cols: U Z Q D W
Zopap: [ 44.9  -5.1 -48.4 -48.7  13.6]
fup: [-44.7  18.9 -55.0  69.2 -50.2]
tuv: [  7.0  38.8 -41.3  23.8 -50.3]
fedi: [-17.7  35.4 -44.5  55.4 -49.3]
fovar: [-17.5  -8.7 -86.1  31.1 -33.4]
nago: [ 27.9  57.5  -9.9   1.7 -18.7]
Table of tags by key:
[28.0] -> k_263
[-17.7] -> k_739
[27.9] -> k_407
[-17.6] -> k_437
[-17.8] -> k_74
key fedi 1:  => k_739
order: [ 13.6  44.9  -5.1 -48.4 -48.7] => Zopap
succ: [27.9] => [57.5]
succ: [-86.1] => [31.1]
order: [ -5.1  44.9 -48.4 -48.7  13.6] => Zopap
order: [ 18.9  69.2 -50.2 -44.7 -55.0] => fup
succ: [-5.1] => [-48.4]

cols: A V X B
guso: [-26.3  -9.9   7.5   2.6]
fovar: [-26.3   2.6 -10.0   7.5]
nago: [-63.8 -25.8   2.4 -16.4]
lup: [-26.3  -9.9  -3.3 -25.7]
common lup fovar:  => [-26.3]
order: [  2.6   7.5  -9.9 -26.3] => guso
down: [  2.6 -25.8  -9.9] => V

cols: J K R S T L P
kova: [ 16.3   3.3 -10.9  -7.3   3.8 -15.8   6.6]
podi: [-28.6 -35.4  37.6 -15.9  13.2  39.7 -40.0]
fup: [-34.2 -20.4  27.6  -0.1  -1.3  35.8 -26.4]
Zopap: [ 35.9 -54.2  33.8 -67.0  61.9   8.5 -45.9]
sif: [-8.4 -1.5  6.8  3.8 -1.4  9.9 -7.4]
down: [-15.9  -0.1 -67.0   3.8] => S
down: [-35.4 -20.4 -54.2] => K
succ: [-7.3] => [3.8]
key -> tag
[-15.8] -> k_591
[9.9] -> k_837
[35.8] -> k_178
[8.5] -> k_507
key kova 6:  => k_591

cols: vuvuk rer fitun kogi pek Tak Batem letez vuv
tuv: [3.2 2.9 2.8 3.5 8.5 4.5 1.9 2.7 3.1]
fedi: [ 63.2  63.2  63.1  63.5 -37.3  56.8  62.7  63.8  63.3]
podi: [ 30.3  31.3  31.7  30.6 -20.8  28.6  30.8  31.5  31.2]
sif: [-2.3 -1.8 -1.7 -2.0  1.8 -0.9 -2.2 -1.8 -1.8]
guso: [-23.2 -24.2 -24.7 -23.4   9.3 -24.1 -24.4 -23.9 -24.0]
kova: [ 56.8  63.2  63.4  62.7  63.2  63.8  63.1  63.3 -37.3]
Vivun: [-15.8 -15.3 -15.1 -15.8  -7.2 -16.8 -15.2 -15.0 -15.4]
nago: [-13.0 -13.6 -13.4   1.7  -6.4 -14.0 -13.0 -13.8 -13.7]
succ: [1.8] => [-0.9]
order: [ 63.2  63.1  63.5 -37.3  56.8  62.7  63.8  63.3  63.2] => fedi
Table of tags by key:
[63.2] -> k_880
[63.0] -> k_86
[-24.2] -> k_485
[63.1] -> k_939
[-24.3] -> k_890
[2.9] -> k_266
[2.8] -> k_118
key fedi 2:  => k_880

cols: C H F Y N G
guso: [ 48.2   8.5 -29.7   2.2 -16.2  -1.6]
fedi: [ -1.6 -37.4  -5.9 -32.3 -30.8  79.2]
podi: [ 48.2   8.5 -29.7   2.2 -16.2 -28.0]
down: [48.2 -1.6] => C
common guso fedi:  => [-1.6]
down: [  8.5 -37.4] => H

cols: gebib gaz Nuru lapef Zumo fosa far vosos
fup: [-22.2  -5.2  63.6  50.8  87.8   3.3  18.8  -8.1]
nago: [ 44.2  16.6  29.3 -34.3  79.3  57.6 -49.5 -16.1]
guso: [48.0 26.6  4.0 10.2 12.7 23.5 -4.2 70.5]
podi: [-12.9   4.9   8.8  19.6  -0.2  15.7   4.4 -10.0]
Zopap: [ 57.6  29.3 -34.3 -49.6  79.3 -16.1  16.6  44.2]
fedi: [-15.9   5.9   4.5 -16.4   7.0 -21.3   5.7 -22.2]
order: [ 29.3  16.6 -49.6  79.3  44.2 -16.1 -34.3  57.6] => Zopap
Table of tags by key:
[-5.2] -> k_78
[3.3] -> k_196
[-21.3] -> k_146
key fup 6:  => k_196
[48.0 26.6  4.0 10.2 12.7 23.5 -4.2 70.5] => guso

cols: zik Pinav lur riri Koma Ral
tuv: [-40.3   3.4  17.1 -12.4 -86.6  17.1]
sif: [ 46.7  45.5   9.0 -33.4  74.9   3.1]
lup: [-24.7 -55.1 -46.5 -11.3 -24.8  16.6]
guso: [ -5.5 -10.5 -18.9  -1.0 -19.2  14.6]
Vivun: [-39.6 -12.8 -27.3  15.9 -34.3  74.9]
fup: [  3.4 -40.4 -12.4  17.1 -86.6  17.1]
fedi: [ 58.3  45.5   9.0 -33.4  74.9   3.1]
nago: [-40.3   3.4  17.1  -7.9  -7.5  28.8]
Zopap: [  9.2  -6.2  15.4   0.8  13.0 -10.8]
order: [ 17.1 -12.4 -86.6  17.1 -40.3   3.4] => tuv
common fedi Vivun:  => [74.9]

cols: vogab sozuk Mas bated Zepes
nago: [ 5.3 25.6 13.5 48.8 17.4]
fovar: [-40.5 -17.3  -6.9  23.2  10.9]
Zopap: [-8.7 31.1 54.5 41.9  5.8]
fedi: [-30.0 -55.0 -51.9   9.2 -63.8]
fup: [-6.6 30.0 -1.4 22.1 27.6]
podi: [-0.8  3.2 18.0  6.3 13.5]
tuv: [ -6.9  10.9  23.2 -17.3 -40.4]
sif: [ 21.7  30.1 -17.2 -16.6  43.4]
order: [ 10.9  23.2  -6.9 -17.3 -40.5] => fovar
order: [27.6 22.1 -1.4 30.0 -6.6] => fup
down: [  5.8 -63.8  27.6  13.5 -40.4] => Zepes
down: [ 54.5 -51.9  -1.4  18.0] => Mas

cols: tifi vofov kozof Kelu desit
nago: [-69.1 -41.6 -41.7 -22.4  69.3]
Vivun: [ 4.6  9.9  9.0 21.4 22.9]
fup: [ 26.9  -0.5 -35.5  40.8 -79.1]
tuv: [ 76.6 -37.9 -65.4 -27.3  12.6]
down: [-22.4  21.4  40.8] => Kelu
succ: [-41.6] => [-41.7]
Table of tags by key:
[-69.1] -> k_449
[76.5] -> k_717
[-69.0] -> k_475
[-69.2] -> k_385
[76.6] -> k_711
key nago 1:  => k_449

cols: kedem Gid Doraf gim zeza Lem
lup: [-19.2  23.5 -41.6   0.6  47.3   7.9]
Zopap: [ 22.7  -8.1 -21.7  25.4 -20.5   9.3]
Vivun: [-24.6 -48.7 -26.5   0.1 -20.7  78.0]
sif: [-32.5 -41.2 -52.0 -27.1  33.5  41.9]
podi: [  2.7 -31.1  16.4  44.1 -27.7  22.3]
fovar: [-26.5 -48.7 -24.6  78.1 -20.7   0.1]
kova: [-28.6 -39.3  18.9  -9.9 -18.1  81.5]
tuv: [-40.2 -36.8 -44.8  62.2  67.0  38.7]
fup: [ 67.0 -33.6 -38.5 -53.1  10.6  55.2]
order: [-26.5 -24.6 -48.7 -20.7  78.0   0.1] => Vivun
key -> tag
[7.9] -> k_87
[23.5] -> k_596
[-19.1] -> k_441
[-19.2] -> k_413
[78.0] -> k_210
[8.0] -> k_174
[0.1] -> k_962
key lup 6:  => k_87
down: [-36.8 -33.6] => Gid
down: [ 0.1 81.5] => Lem
common tuv fup:  => [67.0]
order: [-26.5   0.1 -20.7  78.0 -24.6 -48.7] => Vivun

cols: sidub kupun viz kun kal fol
nago: [  6.9  -3.3 -13.1   3.9  -2.7  -3.4]
kova: [  4.7  13.6  39.3  -0.8  -8.6 -27.9]
Zopap: [ 3.5 -2.9 -5.4 -3.2  6.2 10.9]
guso: [ 0.2 10.1  6.7 22.4 -8.1 17.2]
fovar: [ -9.4  18.6   7.6 -13.1  -3.5  18.4]
fup: [-7.4 -4.4  1.6  2.2  6.2  2.0]
podi: [ -6.1  -0.2 -13.0   9.8  -3.1   2.0]
fedi: [-43.6 -18.8 -12.9  26.9  65.8  27.7]
sif: [  6.0  -2.6  17.2   0.7 -13.0  -6.6]
common podi sif:  => [-13.0]
common fovar nago:  => [-13.1]

cols: Mav Fata Gusom numu
fedi: [-52.3 -52.2   8.3  25.1]
sif: [  8.4  25.2  26.2 -52.2]
kova: [25.1 25.1 26.2 25.2]
order: [25.2 25.1 26.2 25.1] => kova
order: [26.2 25.2 25.1 25.1] => kova
common fedi sif:  => [-52.2]
common kova fedi:  => [25.1]
Table of tags by key:
[-52.3] -> k_505
[25.1] -> k_172
[25.2] -> k_660
key kova 1:  => k_172
order: [25.2 26.2 25.1 25.1] => kova
common sif fedi:  => [-52.2]

cols: faroz vureg Puvar Gan zopiz ronof sez rito zal dov
fovar: [ 24.3 -37.8  35.1  -0.3 -40.1  67.4  44.6 -21.4  29.2  40.3]
fup: [ -0.3 -37.9  67.4  44.6  35.1 -21.4 -40.1  29.2  40.3  24.3]
guso: [  1.9   5.7   2.6  -3.5   1.3  12.5  -1.4 -13.6 -15.1   7.4]
Vivun: [ 21.6  -1.0  -8.7  49.1  -1.2   9.1  -2.5  -2.5 -15.0 -59.3]
down: [44.6 -3.5 49.1] => Gan
order: [ 29.2  40.3  24.3  -0.3 -37.9  67.4  44.6  35.1 -21.4 -40.1] => fup
order: [ 29.2  24.3  35.1 -21.4  -0.3  67.4 -37.8  44.6 -40.1  40.3] => fovar
down: [-21.4  12.5   9.1] => ronof

cols: nudas Soves Pana zos Diri tagos nuv zabez baz
sif: [-28.6 -61.0  19.7 -32.3  34.0 -28.4 -36.1 -54.5  38.6]
Zopap: [-53.0 -64.3  23.6 -54.0  58.0  33.1 -45.0 -51.8  35.5]
fovar: [-46.7 -14.7  40.1 -30.9  33.2   0.8 -12.2  17.2 -25.0]
lup: [-84.0 -64.7  69.0 -67.2  68.9 -26.7 -49.1 -43.8  23.8]
guso: [-57.0 -15.3  54.4 -34.4  34.8  -1.7 -17.0  14.4 -22.6]
fup: [-71.9 -14.7  40.1 -30.9  33.2   0.8 -12.2 -54.4 -25.0]
kova: [-85.4 -43.2  75.1 -63.2  66.5 -13.8 -37.5  -4.6 -10.7]
down: [19.7 23.6 40.1 69.0 54.4] => Pana
down: [-28.6 -53.0] => nudas
succ: [-71.9] => [-14.7]
succ: [-34.4] => [34.8]
succ: [-54.5] => [38.6]
down: [-12.2 -49.1 -17.0 -12.2 -37.5] => nuv
key -> tag
[-45.0] -> k_368
[0.8] -> k_329
[-1.7] -> k_886
[33.1] -> k_924
[-13.8] -> k_623
key Zopap 6:  => k_924

cols: gevem bati dusi dit von Sital
nago: [ -3.5 -47.1 -66.8 -56.1 -56.0  -2.4]
tuv: [-75.1 -58.3  82.4  52.4 -14.0  44.3]
fovar: [44.2 30.1 65.6 66.0 19.2 63.8]
sif: [-60.6 -84.0 -70.3 -63.5 -74.2 -35.9]
fup: [-39.3 -45.4 -40.4 -32.9 -30.5 -33.3]
succ: [-56.1] => [-56.0]
down: [-14.0  19.2 -74.2] => von
down: [-47.1 -58.3  30.1 -84.0] => bati
succ: [44.2] => [30.1]
down: [ 63.8 -35.9] => Sital
down: [-56.0 -14.0] => von
succ: [19.2] => [63.8]

cols: zolib Vasit Lozed Vud dozaz viko
fup: [-3.6  1.5 -3.7 15.5  7.7  7.5]
fedi: [-10.9   4.1  25.6  15.5  14.4  20.5]
podi: [  0.9  -1.5 -24.3  17.4   1.7   1.9]
lup: [ 17.8 -15.7 -28.4  69.0 -16.8   3.2]
tuv: [  2.6   3.1  10.0  15.6 -16.1 -34.8]
kova: [-13.6  13.9  -3.0   2.3  14.9 -12.0]
nago: [-10.9   4.1  25.6   4.2  14.4  20.5]
guso: [  3.2   5.9 -13.2  27.7 -10.3 -36.0]
sif: [  7.5  -0.2 -18.0  44.8  -9.4 -18.9]
down: [17.4 69.0] => Vud
Table of tags by key:
[15.5] -> k_377
[4.2] -> k_642
[-10.9] -> k_430
key fedi 4:  => k_377
common fup fedi:  => [15.5]
[  7.5  -0.2 -18.0  44.8  -9.4 -18.9] => sif

cols: Gagu dopu susen Lage
tuv: [-25.5 -41.4  27.2  45.6]
fup: [ 32.1  -3.3  33.2 -50.7]
Zopap: [18.2 -9.4  2.4  8.6]
guso: [-4.8  8.6  8.5  2.5]
Table of tags by key:
[2.4] -> k_392
[18.1] -> k_826
[2.5] -> k_588
[18.2] -> k_239
[8.6] -> k_805
[-50.7] -> k_521
[8.7] -> k_373
key Zopap 4:  => k_805
succ: [-9.4] => [2.4]
common Zopap guso:  => [8.6]
[-25.5 -41.4  27.2  45.6] => tuv

cols: fiso vizo gak Bitus volag Dazen
kova: [-43.5  11.8 -10.0   1.6  14.8   1.0]
Vivun: [ 12.2 -15.1 -11.0 -18.9  17.8   6.1]
podi: [-22.7 -56.4   6.7   3.2 -22.6  26.8]
guso: [-36.5  17.9   8.4  10.4   9.9 -18.7]
fup: [  2.6 -50.8  13.0  10.7  18.3  -8.5]
Zopap: [-50.8  -8.5   2.5  17.9  18.3  13.0]
sif: [-50.8  -8.5   2.5  25.6  -2.5  21.9]
lup: [-36.8 -56.4  36.4   3.2 -22.6  26.8]
fedi: [-22.6  59.4  -0.4  16.0 -18.8   3.9]
order: [ 13.0 -50.8   2.5  18.3  -8.5  17.9] => Zopap
down: [21.9 26.8  3.9] => Dazen
common guso Zopap:  => [17.9]
common lup fedi:  => [-22.6]
Table of tags by key:
[-22.6] -> k_83
[-22.7] -> k_913
[18.2] -> k_912
[-22.5] -> k_959
[18.3] -> k_723
key lup 5:  => k_83
down: [ 26.8 -18.7  -8.5  13.0  21.9  26.8   3.9] => Dazen

cols: gar vol tuded seli zonot Kog num Mutez
fedi: [-19.1   3.3   8.6  16.8  -4.7 -12.8  -3.6   1.5]
fovar: [ 11.7  -6.8 -13.2  75.0  -0.7  19.5   6.5 -21.0]
lup: [ -9.6  -2.7  47.1 -17.3  17.0  44.9   9.8  17.2]
sif: [ 15.7 -19.9 -19.0  53.4 -10.6  30.6   3.9   0.8]
Vivun: [-19.0 -19.9  30.6 -10.6  15.7   0.7  53.4   3.9]
succ: [3.3] => [8.6]
order: [-19.9 -19.0 -10.6   0.8   3.9  15.7  30.6  53.4] => sif
Table of tags by key:
[3.3] -> k_812
[-19.9] -> k_835
key fedi 2:  => k_812
[ -9.6  -2.7  47.1 -17.3  17.0  44.9   9.8  17.2] => lup
[-19.0 -19.9  30.6 -10.6  15.7   0.7  53.4   3.9] => Vivun

cols: fif gibo Zuz pesi dira nodan sosoz
nago: [ 18.9  54.1  24.0  51.7  66.6 -23.3  26.6]
Zopap: [-55.3 -21.3  10.1  40.6  28.5  53.7  57.5]
fovar: [ 63.6  35.3  -4.8   9.7  67.1  19.5 -44.5]
lup: [ 70.4  44.9 -30.0   2.7  17.0  -7.7 -63.2]
sif: [-55.2  57.5  40.6  10.1  28.5 -21.3  53.7]
fedi: [ 30.5   7.9 -50.1  48.5  42.6 -58.1 -34.0]
guso: [-12.9 -69.5 -60.4  15.9  18.8 -13.1 -53.8]
tuv: [ 24.3 -10.3  20.5 -85.2 -52.8   3.9  31.8]
kova: [ -8.7  64.2  65.3  -8.5 -43.9 -42.4   2.6]
Vivun: [ 17.0  37.8 -33.4  74.5  45.1 -42.3  -9.9]
fup: [ -9.6 -36.9 -39.9 -11.5 -42.1  -8.8 -84.9]
order: [ 57.5 -55.3 -21.3  10.1  40.6  28.5  53.7] => Zopap
down: [ 53.7 -34.0 -53.8] => sosoz

cols: Gup gepop mip Nor lefa sov ruf Pefet Rof vasi
fedi: [  4.9  -6.9  52.2  21.6  13.0 -15.6 -28.5 -50.1 -33.0 -83.2]
tuv: [ 12.1 -31.2  28.7  32.5 -39.3  18.0  14.2 -76.2 -29.9 -60.1]
guso: [-76.2  14.2  12.2  32.5  28.7 -39.3 -31.2  18.0 -29.9 -60.1]
sif: [ -0.9   4.3  53.3  12.3  31.7 -27.2 -41.1 -28.3 -33.0 -81.7]
Vivun: [  8.3 -22.9  42.9  29.5 -19.6   4.7  -4.5 -70.6 -33.0 -77.1]
fovar: [  8.3 -22.9  42.9  29.5 -19.6   4.7  -4.5 -70.6 -33.0 -81.7]
Zopap: [  9.7 -26.6  35.8  30.8 -30.6  11.7   4.4 -73.6 -32.1 -69.4]
fup: [  8.3 -22.9  42.9  29.5 -19.6   4.7 -17.7 -62.6 -33.0 -81.7]
lup: [  8.3 -22.9  42.9  29.5 -19.6 -10.3  -4.5 -70.6 -33.0 -81.7]
key -> tag
[29.5] -> k_206
[52.2] -> k_278
[21.6] -> k_398
key fedi 4:  => k_398
order: [-76.2 -60.1 -39.3 -31.2 -29.9  12.1  14.2  18.0  28.7  32.5] => tuv
succ: [-0.9] => [4.3]
down: [ 14.2   4.3 -22.9 -22.9] => gepop

